What each symbol does to the points:
state | s w i t
tq | rh gj nj dg
ms | gm dd gp gn
qz | hn qs ff lt
gz | dh ff rl ml
gj | tq ls bm bd
ch | jf lb ms bb
jp | rg ft zh tl
dd | ms hg zq dq
gm | dq ms pf rd
qt | lg fz jd dt
hl | jz nj sm ls
nj | hl bm dn gd
dq | gn gm sr lb
zh | sq hz zd mj
rr | mz sm hn bm
rg | hp jp sq gl
sq | qm zh zf fj
tl | gl hp mj zq
rq | zz qp hr ll
jd | jc cn tq fd
jm | lq hr lg bs
qs | qz ml rn lh
mf | ml dh cr qz
lz | fd jc bd fz
cn | jd qd gj lz
ll | mh jl zc zf
lf | rn cr dp gz
mj | fj qm cf jp
lt | bt lh mf sm
rj | bb jf dq rp
fj | ft mj nl rg
lh | lt hn dh dn
rp | dl zs lb gg
ft | jp fj hz hp
gg | hq mq rj gr
gr | fg qg rp tn
lb | ch rd dd rj
fg | hs gr dl ds
hq | qg gg bb fg
qg | gr hq zs hs
pc | bm mz lt hl
pf | sr gp hp hg
zz | jl rq jm mh
dh | mf gz cq qs
td | rm dt pn jm
bm | nj pc bt jz
pn | fz fd qd lg
jz | gd hl rr gj
tm | bc dp ds cq
tg | hg sr gl ms
zs | rp bb rd mq
gd | ls jz mz tq
qm | mj sq gq ft
sc | ld hj fg tm
ff | gz rn bc mf
cr | lf cq ld ff
ld | dp sc hs bc
hs | tn fg mq dc
hg | dd tg bp gm
rm | hr td fz lq
ml | qs mf lf hn
gq | cf zf zz hz
lq | zc jm ct qp
sr | tg pf tl dd
hn | lh qz gz bt
bb | zs rj gn dl
fz | qt pn cn ct
ls | gj gd pc rh
dc | hj ds qg ld
cq | cr rl sc rn
dg | qd bd gd jd
bp | zq gl ft pf
sm | rr dn qz pc
hj | sc dc gr dp
bc | rl tm dc cr
dt | td ct fd hr
zq | gp bp jp sr
gl | bp tl fj gp
mq | gg dl jf qg
ct | dt lg lz rm
rh | bd tq hl qd
jc | lz jd rh pn
fd | pn lz dg qt
cf | nl gq jl zh
hr | jm rm qt zc
gp | pf zq rg tg
hp | tl rg qm bp
zf | gq zd rq nl
jf | rj ch gm zs
dp | tm ld tn rl
nl | hz cf ll sq
rn | ff lf tm dh
zd | zf mh qp cf
rl | cq bc hj lf
zc | bs lq dt rq
ds | dc tn hq sc
bs | qp zc td zz
lg | ct qt jc td
bd | dg rh jz cn
mh | zd ll bs gq
qd | cn dg ls jc
mz | pc rr lh nj
dl | mq rp ch hq
bt | dn lt ml rr
tn | ds hs gg hj
dn | sm bt qs mz
jl | ll zz lq zd
qp | rq bs rm jl
hz | zh nl mh qm
gn | rd dq tg ch
rd | lb gn hg jf

The rows follow the links: the fewer symbols apart two points are, the more alike their rows tend to be.

Some points and rows for them; each showing differs a little:
dg: [-51 -25  -5  -9  12 -76 -39  -2 -50   0 -23   9 -42   3  26 -48   5  -6 -31 -47 -70  12  10  13  33   7  -6  12 -25 -48  27  28  53 -15 -22   6 -10 -40  10 -39  29]
bm: [-12 -47  10   1 -43 -42 -31   8 -28 -15 -53 -13 -27  -5  29  -7  24  34  -2 -68 -33  -2 -24 -59   5   1  11 -39  11 -34   5  -4  34  57  42  -8  22  -7  -1  49  67]
jd: [-35 -13 -11  -2  26 -74 -30  -5 -48  11 -17  10 -44   4  11 -35  -1 -22 -18 -38 -81   4  19  39  23   2 -11  24 -32 -55  17   8  56 -36 -38   7 -21 -28   5 -51  20]
ms: [ 51  31   4 -13  20  72  50  -4  37 -16  37  -5  36  -2  -5  47 -17 -15  12  58  58  19  -6  27 -34   9   1  18  10  49 -26  35 -46 -25  -5  -2   9  42  12   5 -51]
gz: [ 38 -50 -10  -5  30  33  -2  -5  15  10 -51  13  17   5  34  36  33 -21  16 -44  14   5  22  40 -25   2 -10  27  51  18 -20  12 -18 -38 102   6 -20  28   4 -15  66]
rr: [ 20 -50   8   7 -40 -21 -14   9 -16  -4 -56 -10 -19  -5  19  19  27  31  17 -65 -18 -11 -17 -57 -13  -6   9 -37  22 -28 -12 -28  24  58  61  -7  16  15 -10  62  73]
dq: [ 55  27   0 -14   5  77  49   1  36  -9  32   3  43  -1   0  54 -11  -5  15  52  63  19   2  10 -36   6   1   5  18  52 -27  37 -52 -10   7   1  -3  43  14  23 -40]
lq: [ 49  22   9   2  -2 -40  42   1 -39  -9  24  -8 -41  -4 -19  45 -21   2  23   3 -63  -3 -19   0 -35   0  11  -1 -53 -48 -25  -9  47   2 -93  -6  16  41  -4  27 -32]
ct: [ 29   9   2  11  32 -57  22  -4 -42   9   9   0 -43   1 -20  28 -14 -23  21 -15 -83 -16   0  41 -17  -8  -1  26 -46 -56 -16 -33  56 -43 -77  -1   0  25 -12 -23  -9]
gd: [-43 -40   8  -9 -27 -67 -44   8 -41 -17 -41  -9 -35  -3  38 -40  16  19 -26 -58 -48  13 -14 -38  28   7   7 -26  -7 -46  21  32  43  39  16  -4  16 -32  10  12  52]
sm: [ 30 -49   7  13 -37 -12  -9   8 -13   3 -54  -7 -18  -4  17  29  30  29  21 -65 -13 -15 -11 -51 -20  -7   9 -34  24 -20 -15 -34  21  53  65  -5  14  22  -9  63  72]
ds: [-50 -19  11   5  -1  41 -41   0  45 -10 -22  -9  41  -6   8 -48  22   3 -18   0  65  -6 -17  -4  32  -3  10  -3  55  51  26 -14 -51   2  92  -5  20 -40  -5 -24  29]
lf: [ 11 -46  -5 -13  36  35 -13  -8  18   0 -48   7  23   3  41  12  32 -26  -2 -34  23  12  11  51  -7   6  -4  34  53  29  -4  30 -26 -49 100   3 -10   9  11 -37  61]
jp: [-50  53  -4  12  19  -8  -5  -4  12  14  53   2   6   2 -50 -47 -32 -14 -11  58   5 -16   5  25  32  -9  -1  17 -33  10  28 -37  -9 -26 -81   0  -5 -38 -16 -49 -71]
qp: [ 43  26  10  -5 -20 -37  40   4 -39 -13  28 -10 -34  -4 -12  42 -26  13  15  11 -50   6 -15 -26 -29   2   7 -16 -57 -44 -23  13  46  25 -96  -6  18  33   4  44 -39]
ml: [ 52 -50 -12   4  14  29   7  -3  12  18 -55  11   7   7  26  52  36 -11  27 -52   8  -4  20  16 -35  -5 -10  13  46   8 -26 -14 -11 -16  97   7 -18  44  -3  14  71]
rn: [ 20 -46  -7  -8  37  37 -11  -7  15   3 -49   7  19   3  39  19  32 -28   2 -38  20  10  14  47 -15   7 -11  33  54  22  -8  28 -26 -50 103   3 -16  15   9 -32  61]
qt: [ 11   3  -4  12  37 -62   9  -6 -47  14   1   5 -45   1 -17  10 -11 -27  12 -21 -86 -14   9  48  -7  -7  -3  31 -49 -57  -6 -32  60 -49 -66   3  -8  11 -10 -36  -2]
sq: [-50  50 -10   2 -17 -30  -5   3  -8  17  55  13  -8   8 -38 -49 -34  11 -21  49  -6  -5  19 -23  34  -2 -11 -14 -44 -11  26  -8   8  21 -99   8 -20 -41  -3  -7 -70]
rj: [ 30  11 -10   0 -29  74  29   4  44  13  15  11  45   3  -7  29   1  22  11  39  82   3  17 -38 -20   2  -9 -23  33  56 -16   4 -56  40  40   5 -20  26   0  54 -17]
td: [ 37  14   5  10  22 -49  29  -3 -43   4  13  -5 -45  -1 -22  39 -16 -19  26 -10 -77 -14 -11  31 -25  -9   6  17 -52 -54 -21 -31  56 -30 -83  -3   7  30  -9  -7 -15]
ll: [  19   35    3  -10  -37  -37   28    7  -36  -11   39   -2  -28   -3   -7   18  -29   28   -1   23  -35   14   -5  -46  -12    9    1  -32  -57  -35  -10   32   36   49 -102   -1    2   12   11   52  -51]

Each walk starts at a row. The symbols on each line, taken left to right, move it on to the next point.
Each answer is a row, close to the row of the point it stands for.
new walk
[  3 -46  14   3 -45 -35 -27  10 -24 -11 -53 -14 -25  -7  24  -1  24  35   2 -66 -27  -5 -21 -60   1  -3  12 -40  10 -32   0 -13  32  60  49  -5  22   1  -4  54  70]
i t w s t t [-29 -44  14  -6 -37 -55 -38   6 -36 -16 -46 -12 -28  -6  35 -29  22  32 -17 -61 -40   8 -18 -51  19   5  11 -36   1 -38  14  14  40  52  30 -10  20 -22   5  31  60]
i t w s t s [-37 -43  10 -10 -34 -60 -42   7 -37 -17 -44  -8 -35  -6  36 -35  19  27 -21 -62 -44   9 -16 -44  22   5  10 -30  -3 -43  17  24  43  46  23  -6  18 -28   9  25  58]
new walk
[-16  49  11   8  42  24  18  -8  23  -4  53 -10  18  -5 -44 -13 -28 -31   0  65  18 -12 -18  56  11  -5  11  37 -20  26   7 -24 -25 -57 -59  -6  17 -12  -8 -60 -68]
s s i t [-23  53   8   9  38  14  11  -9  22  -3  55  -9  15  -2 -47 -25 -30 -32  -1  63  17 -14 -14  53  15  -9   7  31 -20  22  12 -30 -22 -52 -61  -7  14 -21  -8 -60 -69]
t s w i i i [  -9   39   -4  -12  -38  -38   16    7  -29   -3   47    5  -23    2  -11   -6  -33   27  -12   31  -24   15    8  -54    4    8   -6  -37  -54  -30    5   34   29   52 -105    4   -9   -7   10   43  -58]
new walk
[  25   29    6  -10  -34  -34   31    7  -38  -15   36   -5  -30   -3   -5   24  -29   23    2   20  -38   12   -8  -43  -16    7    5  -28  -55  -35  -13   31   39   45 -101   -3    8   19   10   52  -46]
s i s [ 47  24  12  -3 -13 -34  39   1 -39 -12  28 -11 -38  -5 -13  44 -23   9  18   9 -56   3 -17 -18 -31   3  11 -12 -53 -48 -22   8  47  19 -98  -7  17  36   1  41 -36]
s s i t [ 50  23  11   1  -7 -38  41   1 -42 -12  26 -12 -38  -5 -17  46 -24   6  22   6 -61   2 -19 -10 -34  -1  11  -7 -55 -46 -23   0  49  13 -96  -4  20  39   1  36 -36]
new walk
[ 12 -47  11   7 -44 -30 -21   9 -20  -6 -56 -10 -23  -5  24  11  28  33  10 -66 -20  -6 -18 -59  -6  -5  13 -39  17 -27  -6 -20  30  59  56  -8  18   9 -10  57  73]
i t t i [ 55 -52  -4  12 -16  13   4   2   1  15 -54   5  -5   3  17  50  33  10  33 -57  -1 -18   6 -19 -37  -9  -5 -13  36  -3 -29 -38   4  22  85   2  -7  42 -12  47  77]
s s s i t w [ 55 -49  -7   9  -9  18   7   2   4  17 -55   6   0   2  16  52  34   9  35 -56   2 -18  10  -9 -36  -9  -5  -7  39  -1 -27 -33   1  11  87   5 -12  42 -11  41  75]
new walk
[ 51  17  -6  -8 -15  80  36   1  40   4  23   8  44   4  -2  50  -5  12  14  46  75  13  11 -16 -31   7 -10 -13  25  52 -24  26 -54  19  24   4 -13  39   8  43 -29]
w s w w s [ 53  21  -5  -9  -8  80  45   2  40  -3  24   6  43   3   2  50  -7   8  14  49  72  13  10 -10 -34   7  -6  -9  23  52 -27  35 -55   9  19   4 -11  41  10  38 -31]
t w i t [ 58  24  -5 -13   0  77  43  -1  39  -6  29   4  42   4   0  52  -6   2  15  52  68  16   7  -3 -38   6  -5  -2  19  53 -25  37 -52   0  12   2  -6  43  13  32 -38]
new walk
[ 51 -50  -3  11 -23   5   4   3  -1  11 -56  -1  -7   1  14  48  33  17  32 -62  -4 -18   0 -29 -31  -9   0 -18  32  -7 -27 -39   9  29  80   0  -3  40 -13  54  74]
i w w s i [ -5 -41  -2 -11  35  35 -22 -11  21  -7 -42   1  25   0  40  -4  33 -26 -12 -29  29  13   1  50   3   6   0  32  53  30   3  35 -30 -49 101   1  -3  -2  10 -48  55]
w w w w [-35 -33   8 -10  26  35 -34  -4  34 -15 -33  -6  30  -5  29 -33  27 -20 -23 -16  44  11 -12  33  23   7   9  23  54  42  19  24 -40 -36 100  -5  13 -29   7 -51  44]
new walk
[ 50 -51 -13   2  18  30   2  -3  13  17 -53  12  10   6  31  50  34 -13  21 -49   9  -2  20  26 -33   1 -12  17  47  15 -27  -6 -14 -24 101   7 -19  40   0   3  69]
w i i s [-40 -29   7  -7  20  36 -40  -4  31 -16 -31 -11  36  -3  28 -38  27 -16 -20 -12  48   8 -16  30  26   5  11  20  51  44  19  20 -46 -28  98  -6  15 -31   7 -46  42]
t i s [-47 -25  11  -2  10  36 -44  -3  42 -17 -26  -9  38  -3  18 -46  23  -7 -23  -8  56   0 -18  12  31   0  10  10  56  46  24   2 -47 -14  96  -7  20 -40   1 -37  35]
new walk
[ -41   49  -13   -1  -28  -34    1    3  -17   10   53   10  -13    4  -28  -40  -34   22  -19   43  -13    3   20  -37   28    4  -12  -23  -49  -18   20    8   17   37 -103    8  -22  -31    5   10  -67]
i s w i t t [   8   32   -1   -9  -37  -38   25    5  -36   -8   40    0  -29   -1   -7   10  -31   27   -5   27  -32   14    1  -48   -7    7   -2  -32  -53  -35   -5   36   34   49 -101   -1   -1    7   13   51  -55]
i w s s i w t [ 51  22  10   4   5 -42  38  -1 -44  -8  20  -8 -40  -5 -18  48 -20  -4  26  -2 -66  -6 -17   4 -32  -3  11   5 -55 -50 -26 -17  50  -9 -92  -4  17  39  -4  21 -27]
new walk
[  36   31    9   -7  -29  -34   35    6  -41  -15   30   -7  -34   -4  -10   37  -26   17   11   15  -48    9  -14  -31  -25    4    9  -22  -53  -41  -18   22   44   31 -100   -6   14   30    7   46  -43]
t i i i [-13  -7 -10   7  34 -69 -12  -7 -51  15  -6   9 -46   4  -3 -13  -6 -27  -1 -31 -84  -8  19  50   9  -3 -10  31 -37 -58   8 -13  59 -48 -53   5 -18 -11  -4 -50  10]
s t s s [ 35  13   2  11  27 -52  27  -4 -42   6  11  -2 -46   0 -23  33 -17 -20  23 -14 -79 -16  -2  37 -23  -7   2  25 -49 -54 -17 -33  57 -34 -78  -2   4  28 -11 -13 -12]
